Each name stands for a flat space through zero: a line, a plane or more. A row that begins with a name and a colon came from that space; any other row is followed by the name of the space it lies nearest, among the names in its block.
mg_nl: [ -1  15   9  -6  10   6  -8   1   4  -9   3  12 -17 -14  30  14  -3  -7
   0   3   4 -22  -6  -4 -13  33  23  13   7   7 -17  -1  -1]
rf_nf: [  0 -20 -40 -18 -41   9 -63  -3  29 -32 -14   2  15  38   9 -28  -1 -11
 -11  63  16 -19  19  27 -15   6 -10  24   1 -52  -8   4 -46]
qq_jb: [ -6 -16   9  -9 -14 -15 -12  11  15  30 -17  27 -33 -16  -8 -17  14 -20
  20  44  19   1  -8  11  42 -28   3  18  -8 -23  14   2 -18]
hg_dh: [ -2  -7  34  16 -23  27   1  11   5  -8   7  16 -37  -4  -3  -7 -15   0
  25   4  -7  47   5 -17  12   3   5  20  16  28  10  22  -8]
gj_lg: [  8  23  65   9  27  39  35 -25 -14  11   2  -8 -37  -7   3 -34  23  12
  -3 -63  10  27  -6  -4   8   9  11  23  34  57 -11 -24   2]
hg_dh: [-13   0  16   0  10   5 -16 -27  40  35  -1  15 -39  -7  59 -21  48  12
  10  46  20 -48 -25  16  13  20  21  37  20  -7 -61  20  -6]
rf_nf: [  8 -23  24   2  -2   3  -1  -8 -13   2 -14  -6 -17  -5 -34   6 -20  14
  14   3  40  19 -17 -25 -14 -10 -12 -19 -17 -22 -17 -14 -28]
mg_nl: [ 15  17   6   1  -5 -16   1  -7 -20  -5 -19 -12  17 -32  -5  16 -23   4
   8 -14   8 -16   7 -11 -30  16 -17 -33 -18 -35 -39 -27  21]
qq_jb: [ 31   9  17  -3  32  15  21  -8 -20 -39  28 -16 -22  -9  23   3 -44  24
 -22 -26  38  -8 -34  20   4  50  44  28   1  43   4  25  26]
rf_nf: [ 11   0  -8 -14 -17   1 -26  -4  -3 -40   8   0  11  17 -22  -1 -28  -3
 -17   9  25  -9  -1   2 -38  33   3   2  -9 -17 -33 -20 -14]
mg_nl: [ -7  11 -35  -9  27 -30  15  15 -11  -3  14  14  25  -6   1  52  -6 -20
 -26 -10  -9 -32 -13 -12  -9  19  33 -22 -27   9  10  -3  23]
rf_nf: [ 13 -13   3  -2   1  -4   4   4 -10  29 -44 -19  -5 -18  -1 -34   7  -1
  20   3   8  17  16  26  52 -64 -31  -2  -4 -34  65  -3 -13]
qq_jb: [ -9  -7   7  -7   5  10  -9  -1  14  24 -25  18 -29  -3  21 -17  33 -20
   4  21  13  -5   0   5  33 -18  16  24   6  -7  23  -1 -31]
hg_dh: [  8 -19   9  29 -27  31   6 -29   4   6 -31 -12  -5   6   9 -14   8  17
   7   8  19  29   8 -22   8  -3  -2  -5  -5 -17 -24  21  -8]
hg_dh: [  3  26  18  18  -8  11  19  -4  -3 -11  11  17 -12 -23  26  24 -10  -6
   0 -16 -11   1  -1 -23 -11  52  35   5   2  31 -38  15  39]
gj_lg: [-18  20  24  -9 -12  40 -22 -31  18  -1 -24  33 -16  27   0 -20  57 -37
 -28 -10  19  -7  15 -31 -38  38  29  21  19   4 -66 -61 -54]
hg_dh: [-22 -11   0   3   0   4 -12   7  24  15  15   8 -11  15  10  -3  22   6
  15  21 -23   3  -1  -1   3 -16 -11  11  20  12   4  18 -16]
qq_jb: [  8  10  25 -21  40  -2  -6   2   0   4   8  -4 -38 -23  33 -11  -5  10
   8   2  23 -33 -25  30  11   8  11  30  17   9  11  -2  -8]
hg_dh: [ 11   2  16  -2 -11  -1 -10   7 -13  -2 -22 -14  -1 -20 -11 -10 -21   3
  25  -6  -1  14  18   1  -7 -21 -37 -14   1 -29  12 -19  -9]
gj_lg: [ 10 -21 -39  -4  -7  -7 -19 -22  14  -3 -11 -22  24  24  16 -21   8  18
 -18  36  25 -30  -6  31   7  -5  -6   4 -12 -40 -12  19  -6]
mg_nl: [ -6 -21  35  11  -8  25   2  -6   7   9  -1  11 -38   7 -14 -10   5   8
  16   7  19  36 -12 -23   8  -7   5  13   9  17  -7   8 -29]
hg_dh: [-13 -24  -8   2  24  -8  21  -9   5  37   3  -5   3  23 -22  -9  38   9
  -9  -4   6   7 -18   1  29 -43  -3  -6  -4  12  23   3 -12]
gj_lg: [ -8  25   7   3   0  26  11  10  -3  -5 -21  42 -24 -14  29  24  17 -53
 -17 -16  -6   8  14 -30  15  32  62  20  -1  30  23  -8  -7]
rf_nf: [ 23 -14  26   4   2   4  27   3 -36  -8 -12 -13 -10  -9 -52  -4 -35   6
   3 -33  32  48  -8 -12  15 -22  -7 -16 -20   5  33 -15  -4]
gj_lg: [ -3 -18  -7   6  -6 -17  15  11   0  10  20  -1   6   9 -33  -3  -6   9
   5   6  -9  23 -10   7  24 -27 -11  -5  -8  13  21  20  16]
mg_nl: [  5  -4 -31  23 -55   4   5  -5   1 -24   0   7  37  21 -22   6 -11 -10
 -17   7 -15  29  23 -17  -7  20   9 -14 -20  -4 -25  19  30]
hg_dh: [ -7   3 -43 -14 -19  -8 -47  13  11 -30   0 -12  42  19  12  11 -14  -4
  -1  23 -29 -26  30   9 -45   5 -33 -14   5 -41  -1  -7 -17]
rf_nf: [ 25  -1   1 -15  -3 -25  -9   2 -10 -13   1  -9  -5 -24  -6  -8 -38  10
   5  20  34 -22 -17  31   5  10  -4   4 -18 -29 -11   0  17]
mg_nl: [ -5 -11  15   8  18  16  19   5  -4  -3  17   8 -23   7  -4  18  -6   6
  -2 -13   7  23 -20 -22   7   5  25   7   2  40  18  18  -8]
qq_jb: [  7  25  16 -11 -20 -28 -24  15   3  -1   0   3  -5 -44  11  -6 -25  -1
  35  21 -15 -26  12  22 -16  11 -33  -1   6 -34 -33 -14  26]
hg_dh: [  7   5 -14  -7  25 -20  21 -10 -15  13  -6  -9  21  -2 -13   6  10  -2
 -24 -21  14 -20 -12   6   6  -6   9 -18 -20  -5   1 -19  15]
qq_jb: [  6 -36  -5  -5 -41 -33 -10  27   5   6   0  27 -21 -13 -49  -4 -34 -13
  24  62  27  25 -17  10  43 -29  -3   5 -35 -30  21  23   0]
gj_lg: [-14 -27  33  14   8   4  27   2   2  21  30  16 -33  12 -45   8   4  15
  12  -5  10  42 -35 -30  13 -15   9   0  -1  45  -5  15  -7]
hg_dh: [  9  -5   8   6 -29  23   2  -9  -3 -13 -24  27 -19   4 -12  -4  -1 -29
 -17   7  35  26   3 -22  13  23  42  15 -18   0  -9  -5 -16]
gj_lg: [  6  12  36  -5  23  12  -5 -17 -12  17 -33 -21 -14 -24  14 -11   9  12
  19 -24  15 -12   6  -8 -22 -11 -29 -14  13 -26 -17 -40 -26]
gj_lg: [ -2  20  38  -3  12   5  -9   0 -19  -2 -13 -12  -4 -28  -8  23 -17   9
  27 -33  -7  -3  11 -36 -61   9 -37 -35   9 -19 -36 -49 -18]
qq_jb: [-13 -29 -15   3 -17 -14 -10   8   6  -3  14   7  12  21 -42  24 -13   6
   6  25   4  14 -12 -26 -21  -9 -12 -24 -20 -13 -17   7 -15]
gj_lg: [-12  -8  17 -13  12  -7 -27  12  16   7  12  10 -32 -13  17  10  -7   9
  29  34   6 -21 -19   1 -12   1  -9  11  12 -11 -11   6 -25]
gj_lg: [ 20   7 -17  11  -2   7  13 -22 -21 -14 -22 -33  39   3   2   0  -9  13
 -19 -31   7  -2  16  -3 -17   7 -10 -27 -14 -20 -11 -10  17]
rf_nf: [ -7 -24 -13   3  11   0  -2   5  13 -12  39  -5  -4  25   3  14 -13  26
  -2  19   1   0 -27   3  -3   7   9   9   4  25   4  42  -1]
mg_nl: [ 17   4  -2 -12  -4  -3  -8  11 -17 -23 -10  -5   3 -10 -10  -1 -32  -9
  -2  -4  14   2   7  11  -2   3  -3  -1 -10 -16  22 -13  -4]
rf_nf: [-12  16   6   3 -42 -12 -20  -8  24  14 -12  37  -7 -18   6   0  21 -25
  11  37  -3 -21   9 -14 -15  31   8   2  -6 -29 -80 -14  13]
mg_nl: [-14  -3   6  16  -5  17  -1 -12  23  10  17  -5  -5  17  24 -13  24  22
  10   7 -23   4   1  -1  -3   2  -8  12  27  21 -24  27   5]
mg_nl: [  4  16  -3   5  35  10  25  -3  -7  -4  22 -22   7   3  34   0   4  18
 -14 -37 -22  -7  -4  18  11   6  11  11  20  44  30  21  28]
mg_nl: [ -2   4 -43  -4  13 -46  25   6 -20  17  -5  -2  51  -6 -33  37   4 -14
 -23 -17  -9 -21  -2  -8  -1 -16   0 -49 -42 -19   6 -20  33]
gj_lg: [  5   2  19  10   6   2  24   5  -6 -12  43  -8  -7   4 -15  -4 -21  24
   3 -22 -12  24 -15   8   3   9   0   9  13  49   0  23  32]
mg_nl: [ 13  13  10 -11   4  13 -23  14  -6 -42  11  -4 -16 -14  29  11 -45   3
   8   2   5 -11   1   8 -25  36   8  18  12   3   7   7  -6]
rf_nf: [-23  22  -9 -11  -2 -18 -11  -3  17   7  34  -2  37  28 -24 -15  34   2
 -10 -15 -46 -20  15  12 -40  -1 -37 -10  25  12 -46 -35  11]
rf_nf: [  9  -9  22 -10   5 -31 -14  -9   0  29 -20  -9 -19 -40  -2  -4 -10  21
  34  33  38 -33 -23   8  -6 -12 -30 -16 -16 -58 -46 -15  -3]
qq_jb: [  7  14  22 -14  11  -4 -13   3   7  10  -8   6 -34 -32  36 -19   0  -3
  17  17  14 -28  -7  29  18   6   4  29  13 -10   0  -2   0]
qq_jb: [ 11  16  20 -33  -1 -64  -9  47 -15  15  15   3 -10 -54 -44 -18 -40  -9
  43  10 -16  -8   0  51  23 -45 -55  -4  -3 -25  38 -31  29]
hg_dh: [ 28 -14 -30  11  -8  12  -3 -27 -10 -35  -6 -47  37  21  14 -11 -28  38
 -20  -1  23  -5   2  18 -15  14 -10 -10 -11 -24 -11  26  12]
qq_jb: [ 12  24 -11  18  11  19  22 -21 -18 -30  15 -39  45  14  19  10 -10  27
 -24 -57 -27  -1  16  -6 -40  33  -6 -21  12  26 -23   3  38]
rf_nf: [  4   4  19 -13  49 -10   6  -8 -21   2  11 -31   5  -7 -12  16 -13  32
   3 -36  14 -23 -22  -5 -42  -2 -27 -28   3  -2 -16 -33 -10]
qq_jb: [  8  19   6 -14  17   2   0  19 -26 -50  31  -2   8   1 -21  33 -49  -4
 -15 -39  -3   3  -4 -13 -47  39  10  -9   0  29   7 -23   2]
[-26 -17  -7 -15 -12 -40 -31  50  23  -1  48  30 -16  -7 -20  30 -30  -3
  40  57 -30  -6 -17   3  -8 -11 -21   2   2  -1  10  25  -3] => gj_lg
[  0 -13 -22  11 -23   4   2  -1   8  20 -31  -3  13   7   5 -24  23 -11
   3  16 -12  19  25  12  43 -41 -11   2  -4 -20  40  16  -2] => qq_jb
[ 34  15   3  10 -14   9  23  -1 -21 -34   5  -9   1 -16   8  -9 -41   2
 -15 -20  12  17   2  19  21  32  28  16 -10  21  13  23  47] => qq_jb
[-24 -26  13  23 -31  17  -3 -16  31  27   4  16 -15  27 -14 -17  38  11
  16  29  -7  30  -2 -25   5 -15  -9   6  12   7 -41  20 -18] => mg_nl
[-13   8 -20   0  -7  -8 -10  14   0  -5   2   0  29   4  -3  22  -1  -9
   4  -5 -37  -3  22 -14 -26  -5 -20 -24   1 -10   4 -10   1] => hg_dh
[ -2  31  26 -16  26  -8   9   5  -6  25  -7   4 -13 -25   9 -20  25 -16
   5 -29 -14 -15   8  20  15 -15  -8  11  20  12  17 -37   6] => qq_jb
[ 11 -37   6  -1  30 -24   7  -7  -8  50 -31 -42  -9 -24  -1 -20   1  43
  37  19  29  -7 -21  25  41 -78 -54 -23 -12 -52  39  12 -14] => gj_lg
[-12  12 -33  11   2 -22  10   0   3  -2  20   3  38   0  12  46   1   2
 -12  -3 -31 -28  -2 -20 -30  29  10 -30 -14   3 -38  14  40] => mg_nl
[  0  -6 -15  17 -45  11   9   0   2   4 -29  21  10   7 -16 -10  14 -32
  -8   8  -7  38  28 -14  32 -12  15   0 -16  -7  17   7   4] => qq_jb
[ 19  23  31 -13 -14  19 -18 -13  -1  -5 -39   9 -31 -25  22 -42   6 -23
   1   4  32  -9  15  21  12  17  11  33  10 -23 -13 -33 -16] => mg_nl
[  8  45  17   6  -9  51 -16 -23  13 -11 -46  13 -25 -23  98 -20  31 -29
  -9  -6  -2 -27  36   3   1  54  42  43  31  -2 -21  -5  -6] => qq_jb
[  6  -7  -6   7  -6  14  17 -28   2  13 -15  -7  10  27 -14 -37  36  -1
 -28 -12  18  13   3  11  26 -14  10  10  -2   6  -2  -6  -3] => gj_lg
[  2  -1   7  -6  21 -37  31  10 -16  28  22 -15  14  -7 -50 -13   0  15
   6 -27 -12  10 -13  23  23 -46 -34 -19  -5  14  24 -14  31] => qq_jb
[-13   4  -7 -20   6   9 -48  13  18   2 -26   2 -11  -6  48  -3  13 -14
  20  30 -13 -31  23  10 -12 -13 -20  13  23 -38  26 -11 -50] => qq_jb
[ 17   4 -12  -9  -2   1  18  13 -26 -51  46 -17  34  40 -63 -15 -38   3
 -38 -49 -10  39   5  22  -9   4  -3   4   2  50  39 -12  19] => rf_nf
[  2 -12   1  17 -15  29  -1  -4  12 -14  22 -27   5  30  11 -36  -2  32
   8  -3 -27  35  14  21  11 -16 -26  21  34  28  23  40   4] => mg_nl
[ 19   9 -33 -15  51 -29  23 -28  -9   1  19 -28  29   6  20   1   9  24
 -49 -15  34 -66 -39  41   4  26  29   0 -19   4 -24   3  40] => hg_dh
[-17 -13  -7  11  30  24  -1  -3  13  34 -34  -8 -17  -4  65  10  38   4
  16  10 -12  -9   7 -12  27 -33   4   4  15  -7  50  29 -34] => rf_nf
[ 16  -2  14  44 -45  11  44 -20 -31 -15 -16  12  16 -13 -51  44 -32  -4
  -9 -32  20  54   1 -77 -25  41  28 -50 -49   4 -67  -1  40] => mg_nl
[ -2  39  18 -29  54   8 -18   8  -7  -7   1 -18  -9 -19  51  -4   6   0
   4 -35 -20 -45  11  25 -27   8 -15  14  41   8  25 -38 -20] => qq_jb
[  6 -17   9  -8  33 -15  29   0 -16  25   5 -15  -6   4 -37 -18   7  13
  -6 -22  20  14 -24  18  36 -46  -9  -4  -7  15  44  -9  -3] => hg_dh
[-11  16  23  -8 -11 -36   6  15  -9   8  25  22   5 -18 -63  20 -13 -11
  14 -13 -14   5  -7 -21 -33   6 -21 -29 -11   3 -50 -43  22] => qq_jb
[ -3  19  25  14  -4   2  11   2  -3  10  -3   5 -11 -31  16  13  -3   1
  23 -14 -21   5   8 -18  -9  11  -6  -9   8   7 -22   0  22] => hg_dh
[ -3 -17 -31   2 -17  12 -25 -14  18 -12  -7  -7  18  32  15  -7  11   6
 -14  30   7 -11   7   4 -11   5   0   4  -1 -23 -14  16 -21] => hg_dh
[  3 -14 -16   5  -4  20  13   3  -4   3 -24   6  -2  18  -1 -15  16 -23
 -19  -4   6  31  13   3  49 -27  24  16  -6  11  68  12 -18] => qq_jb

Each name stands for a flat space through zero: a line, a plane or more. A row that begins with a name and a colon came from that space; any other row is followed by the name of the space it lies nearest, among the names in its block.
cf_zz: [  5  -9   0 -12  -5  15  -4 -13   1   9  12 -19  -7   8   4  16  -8 -28
   6   7  -6 -14   2   1  -6  20 -26   0  21  -8  -9  -5 -19]
zn_hq: [ -2  -5  34  21  15   8  -9   9  21  12 -18   6   6  12  18   8 -16 -27
 -12  -6 -13  -9 -17 -41   0 -13   4   5  17   4  16   4   8]
mt_zc: [ 12  -5 -24 -25 -18  26   6 -48 -21 -12  30 -18 -21  -6 -28  16  14 -43
  15  28  -6  36  61 100  -9  43 -36 -55  24  -9   7 -21 -48]
cf_zz: [-11   3 -29  10  -2   8  -3  11 -14  -5   2  16   4  14 -14  -7  32  35
 -13   7  -8  56  15  23  13  -2  23   0 -18   5  26   5  16]
mn_jp: [-11 -12 -34 -29 -28 -12  34  -1 -14   9   0 -19   9 -35 -55  18 -23  11
  23  28  12   8   7  34  41  55 -28  10  45  43   4 -20 -29]
mn_jp: [  3   4 -20 -22 -38 -22  29   1 -25   1  -2  -2  -1 -30 -26 -11   6   6
   4  -2  17  -3   5  29  12  29   2   1   0  34  -7   0 -11]
fq_gm: [ 15  19  23  31  13  -4  -6   2  15 -18 -12   5 -29   4  31 -33   6 -17
 -15 -18   0 -43  -6 -20 -20 -46  21 -17 -25  -4  -2   6  22]
fq_gm: [  7  12 -28  -3 -21   5   6 -22 -23 -19  11   5 -23   1  -5 -19  31   1
  -5  -7   7   6  28  50 -16  -4   9 -34 -13 -12 -11  -4  -7]
fq_gm: [-11   5 -22  -2 -28 -10  19 -12 -18  -6 -13  17   4 -10 -15  -7   2  17
  -2 -21  18 -12  -2  10   1  -6  14 -17  19  -4 -21 -11  -6]
mt_zc: [-64 -11  -8  55   6   6   9  11  22  10 -70  64  56  21 -19  23 -43  59
 -18 -40   7  -1 -53 -89  34 -60  46  -3  94 -26   1 -31  22]
fq_gm: [ 12  -6  25  41  21  34 -14  34  33  20 -10 -29 -36  29  17  -2   3 -60
 -28  35 -47   7  -7 -35  27  12  -9  23  12  58  73  12  19]
mt_zc: [-13  -5 -27  -2  32   0  -8   7  12 -12  16 -10   8  -1 -20  11 -11  54
  23  31   1  20   5  10  20  -4 -14  15  -5 -15   1 -12   4]
mn_jp: [  1  -8 -17  27  -6  43  -6   0  18  12   0 -33 -44  37  10   6  -3 -46
 -16  18 -27 -36 -11 -29  15   9 -24   7  52  16  19 -11  -4]
mt_zc: [ -8   1  -2  12   0  -2   3   8   4   1 -13   9   4   2  -1  -3  -4  11
  -6  -7   1  -6 -12 -20   8 -12  11   5   8   4   2  -2  10]
cf_zz: [ 11   1  -6 -15  -4  20 -22 -24 -17  -3  29   0  -8  28  24   3  32 -13
  -4 -11  -6  15  19  24 -38   1  -4 -15 -25 -45 -21  10  -8]
mt_zc: [ -1   3 -15  13  19   2   2   5  13 -15   2 -12 -16  -7 -16  -7  -6  15
   9  27  -4   3  11  17  20  -6  -7  -4   1  12  18 -12   4]
cf_zz: [ -3   9  28  22  26 -24  -1  28  17  -6 -23  21  16 -14   6 -16  -9  27
  -6  -7   3   6 -15 -28   9 -34  30  10 -30  14  18  10  30]
cf_zz: [ 10  17 -49 -34 -20 -25  19 -32 -29 -37  29  -9 -21 -34 -24 -23  13  42
  30   0  38 -27  29  73 -16   0  -9 -29 -28 -25 -55 -16 -20]
mn_jp: [-18  -9  21  11  29  -8   6  -5  30  -4 -23   6  25 -21 -21  23 -55   6
  22  11   6 -13  -9 -17  21 -14 -14 -11  50  -6   3 -27 -11]
mn_jp: [ 10  -3  17 -16  13   4 -18  -4  -6   3  20   2  12   7  12   8  17  -8
   2   4  -8  40  19  22 -19  10  -2  -1 -36 -16   6  15  -2]
mt_zc: [-12  -5  19   8  -3   1  -2  -1   4  12 -20  21  23   8   9  12 -13  -7
  -9 -24   1  -4 -18 -33  -5 -12  12  -2  23 -13  -6   0   2]
cf_zz: [  3  -5  32  11  22   8 -18  12  16  11  -3   1   8  14  20   8  -4 -19
  -8   2 -17  13  -7 -27  -5  -6   1  12 -10  -1  20  12  10]
zn_hq: [ 13   2  41   7 -14  -9   8   7   9  15 -21  -3  -7  -8  24  -8 -16 -50
 -14 -21   0 -50 -26 -43  -9  -2   3   6  11  25  -3  10   2]
mn_jp: [-22  -3   2   2  25 -11 -18  12   3   0  -5  32  44  14  10  10  -3  64
   3 -22   9  23 -22 -39  -7 -34  25  22 -22 -44 -20   7  23]
zn_hq: [  4  -4  16  -4 -11 -15  20  13   9  13 -16 -15  -2 -25 -11   2 -28 -23
   4   8   3 -31 -16 -18  20  21 -13  15  24  44   8  -3  -7]
fq_gm: [  7   2  23  17  19   1 -10  18  21   5  -6  -9 -10   7  20  -7  -8 -13
  -7   3 -10 -21 -17 -37   2 -14   1  18 -10  12  12   9  16]
cf_zz: [ -4   1 -31 -13  -6   0   2 -14 -11 -10  15  -4  -3   1  -9   1   5  27
  13   1  12  -7   6  19  -4   0  -8  -4   1 -24 -27 -10  -9]
mn_jp: [  0  -7  30  -9   3   2 -16   2  -4  18   0  16  28  14  22  15   5 -12
  -9 -19  -6  24  -8 -22 -20   2   9  10 -14 -18  -2  18   3]
cf_zz: [-16 -13 -36  -5 -43  14  26 -10 -11  17 -12 -12  -7   1 -30  17 -16 -16
  -1   3   2 -23 -11  -4  27  35 -19   1  78  24  -5 -22 -25]
zn_hq: [ -2   0  17  38  15   7  -2  28  33  10 -25 -12 -19  13  18  -8 -21 -16
 -16   3 -14 -48 -37 -69  19 -21   3  26  23  28  19   1  23]
fq_gm: [-28 -16 -42 -30  -7   2  -6  -1 -22  12  17  13  44  14 -21  31   6  66
  14  -2   9  47  -7   1   8  20  -2  28   7 -35 -24  -2  -6]
fq_gm: [ -4 -11  -3  -3   3   3  -3  27   9  21   1 -19   4   8   1  11  -9   5
   0  14 -10  -4 -24 -39  21  21 -12  46   7  24  11   8   8]
cf_zz: [-22 -12 -26   4  10  18 -13   3   4   8   5   2  15  28  -2  20  -4  34
   3   2  -5  10 -16 -28   9  -5  -4  21  22 -29  -9  -7   4]
zn_hq: [  6  -5   7 -20 -34  -6   4  18 -22  29   0   0  10   6  13   0  19 -16
 -17 -18  -2   5 -19 -24  -4  31   9  34 -15  26  -1  26   5]
zn_hq: [ -5  -6  13   2  12  11 -13  -8   2   3   1  13  16  13   6  15   1  -7
  -2  -3  -8  29   8   3 -10  -4   2 -11   2 -22   7   1  -3]
fq_gm: [ 14   6   2   5  14  13 -15  -7   1 -12  18  -7 -20  13  14 -10  22 -13
  -4   9 -11  14  22  26 -16  -7  -2 -14 -30 -12   9   6   3]
mt_zc: [ -6  -9  -8  -6   1   6 -11  27  -3  21   8  -6  12  21   8   9  12  19
  -8   4 -11  20 -20 -34  10  15   2  47 -14   9   9  18  16]
mt_zc: [ 13  10  -9   7  31 -12  -4  25  18 -17  15 -28 -26 -13  -3 -22   1  27
  13  35  -2 -10   3   5  17  -7  -8  24 -44  24  15   5  19]
zn_hq: [ 14   3  43 -22 -26 -13  -4 -12 -26  14  -2  29  25  -2  29  -2  21 -36
 -16 -44   6  16   3   4 -43   5  22 -14 -33 -14 -17  27  -4]
fq_gm: [-15 -11  25   7  -4  -3  17  -5  10  12 -32  17  28 -20 -24  23 -36 -23
   2  -1   0  12  -3  -5  20  10  -2 -18  56  20  20 -17 -16]
mn_jp: [  1  -6  18 -15  13  -5  -2  -7   3   1   5   0  19 -15 -10  16 -14  -6
  15  12   0  25  15  22   0  14 -13  -8  -1  -3   7  -3 -14]
zn_hq: [ 24  15  44 -41 -45 -72  51   0 -25  -1 -23  10  17 -89 -22 -25 -21 -25
  14 -25  42 -34   2  33  -4  28  11 -14 -24  62 -18  10 -18]
mt_zc: [ 21 -16  40 -46 -32  12 -18 -11 -28  42  24  -4  22  23  39  27  23 -68
 -13 -26 -13  22  -1  -8 -45  51 -14  18 -20 -13 -16  36 -21]
zn_hq: [ -7 -17  34  -9   7   7  -8   0   3  23  -7  14  39   4  -1  33 -13 -24
  -2   0 -13  47   2  -6   1  21  -4   2  17   0  22   6 -10]
mn_jp: [  6  -3  37  12  15   7  -3 -10  21   2 -12  -2  -2  -4   9  10 -25 -45
   0   2  -9 -15   2  -9  -5  -6 -11 -20  25   1  12  -7 -10]
[ 10  -4 -15 -19 -16  17  -2 -22 -15   1  23 -16 -16   9   0   7  15 -26
   3   7  -4   5  22  36 -14  26 -21 -14   4 -10  -9  -2 -22] => cf_zz
[  2 -13  31 -11  17   9   4 -42  20  -6  -1 -10   8 -24 -19  34 -49 -53
  29  19   0  -8  27  37  -4  14 -43 -49  59 -17  -1 -32 -47] => zn_hq
[ 10  24   8 -14  -1 -53  26 -15 -15 -40  -8  27  10 -64 -25 -33  -2  36
  21 -13  39   3  30  66 -11 -24  24 -45 -46   1 -19  -7  -3] => zn_hq
[ 10   7 -32 -30  13 -18  -3  -3 -10 -23  38 -22 -10 -17 -11 -11  11  50
  30  22  17   1  18  41  -4   6 -16  12 -50 -17 -27   0  -2] => mt_zc
[-16  -5 -34  37 -10  33  11  12   6   5 -19  -5 -24  19 -30   1   8 -11
 -22  28 -26  29   9   9  44  12   3  -8  52  45  57 -16   4] => mt_zc
[ -3   2  -2   3 -26 -17  25  13   0   9 -23  -5  -6 -19  -8 -10 -18  -5
  -4 -10  12 -48 -28 -32  18   6   3  16  27  37  -8  -3   2] => fq_gm
[ -9 -25  23  -1  30  20 -16   8  38  27   1 -31  12  16   9  43 -52 -27
  16  23 -17 -30 -31 -62  16  17 -45  37  53  -5   1 -10 -13] => cf_zz
[ 22   0   9 -10  40  14 -38   7  10  -5  44 -27 -16  24  31   0  24   0
   8  26 -19  22  16  10 -22   1 -18  22 -66 -25   6  22  11] => fq_gm
[ -7   1  -6 -10 -14  -6   6 -19 -13  -5  -3  16  13  -5  -4   3  -2  10
   4 -20  15  -6   2  10 -13  -7   6 -18  11 -25 -27  -8 -10] => mt_zc
[-16 -11  29  19  33  -2  -2  19  28   8 -24  11  30 -10 -17  21 -34   4
   4  19 -12  32  -7 -21  30  -4   1   7  25  20  41  -8   6] => zn_hq
[-15 -14 -16   0  15  20 -12   6   4   9   8  -2  16  19 -13  25   1  18
   3  22 -15  47   6   2  17  14  -9  13  14  -8  20  -4  -1] => zn_hq
[-17 -17 -13   6 -16  34   0 -11  -7  18  -7   7  10  25 -16  29   3 -25
 -13   7 -20  42  10  10  14  26  -7 -13  54   3  26 -11 -17] => mt_zc
[ -4  -5 -18 -13  11  23 -17 -38  -9 -14  27   3   4  16  -6  20  10   4
  15   8  -3  36  36  52 -21   1 -17 -36   6 -55 -14 -15 -23] => zn_hq
[ 12   1 -11   8 -22  16   6  13  -8  11   2 -17 -31  11  -1 -13  26 -34
 -21  14 -19  10   8  10  13  26   0   7  -1  46  35  11   4] => mt_zc
[  3  10  22  17  21  -5 -19  14   2  -7  -4  27  12  13  24 -15  23  18
 -16 -16  -6  32   1 -10 -17 -33  34   0 -51 -15  13  20  29] => cf_zz
[-23  -6  15  22  23   7   1 -24  22 -11 -26  26  25  -5 -16  23 -41   2
  10  -5   4   1   3  -4   5 -30   0 -41  58 -32   0 -32 -13] => mt_zc
[  3   0  10  18  41  13 -36  27  22   4  15  -9  -6  38  39  -4  13  20
  -9   6 -19   1 -21 -51  -9 -27   6  41 -44 -21   6  21  34] => fq_gm
[-16   3  -3 -25 -35 -28   7 -14 -31   6 -11  43  43  -1  16   0   3  42
  -2 -68  37 -27 -32 -34 -34 -22  32   4  -6 -51 -73   8   2] => mt_zc
[ -1   4 -20  16   9  21 -16  -7   4 -10  11  -5 -23  31  18  -8  17   8
  -7  -2  -7 -14   0  -8 -12 -23   2  -4  -4 -30 -10  -3   9] => zn_hq
[  9  18  46  15  28 -36  -4  17  15 -16 -18  24  12 -23  23 -28  -7  18
  -2 -22  14 -17 -13 -24 -16 -48  33  -2 -53  -3  -4  15  29] => cf_zz
[  5   6  27  26  12  -9  -1  26  25   6 -21  -6 -13   1  24 -17 -17 -11
 -12  -9  -3 -52 -36 -63   5 -26  10  24  -2  22   4   9  24] => fq_gm
[-11   6  -1 -11 -16 -25   0  14 -23   6  -8  35  35   2  12 -10  19  49
 -10 -41  19  13 -23 -28 -15 -17  39  22 -38 -18 -28  21  22] => mn_jp
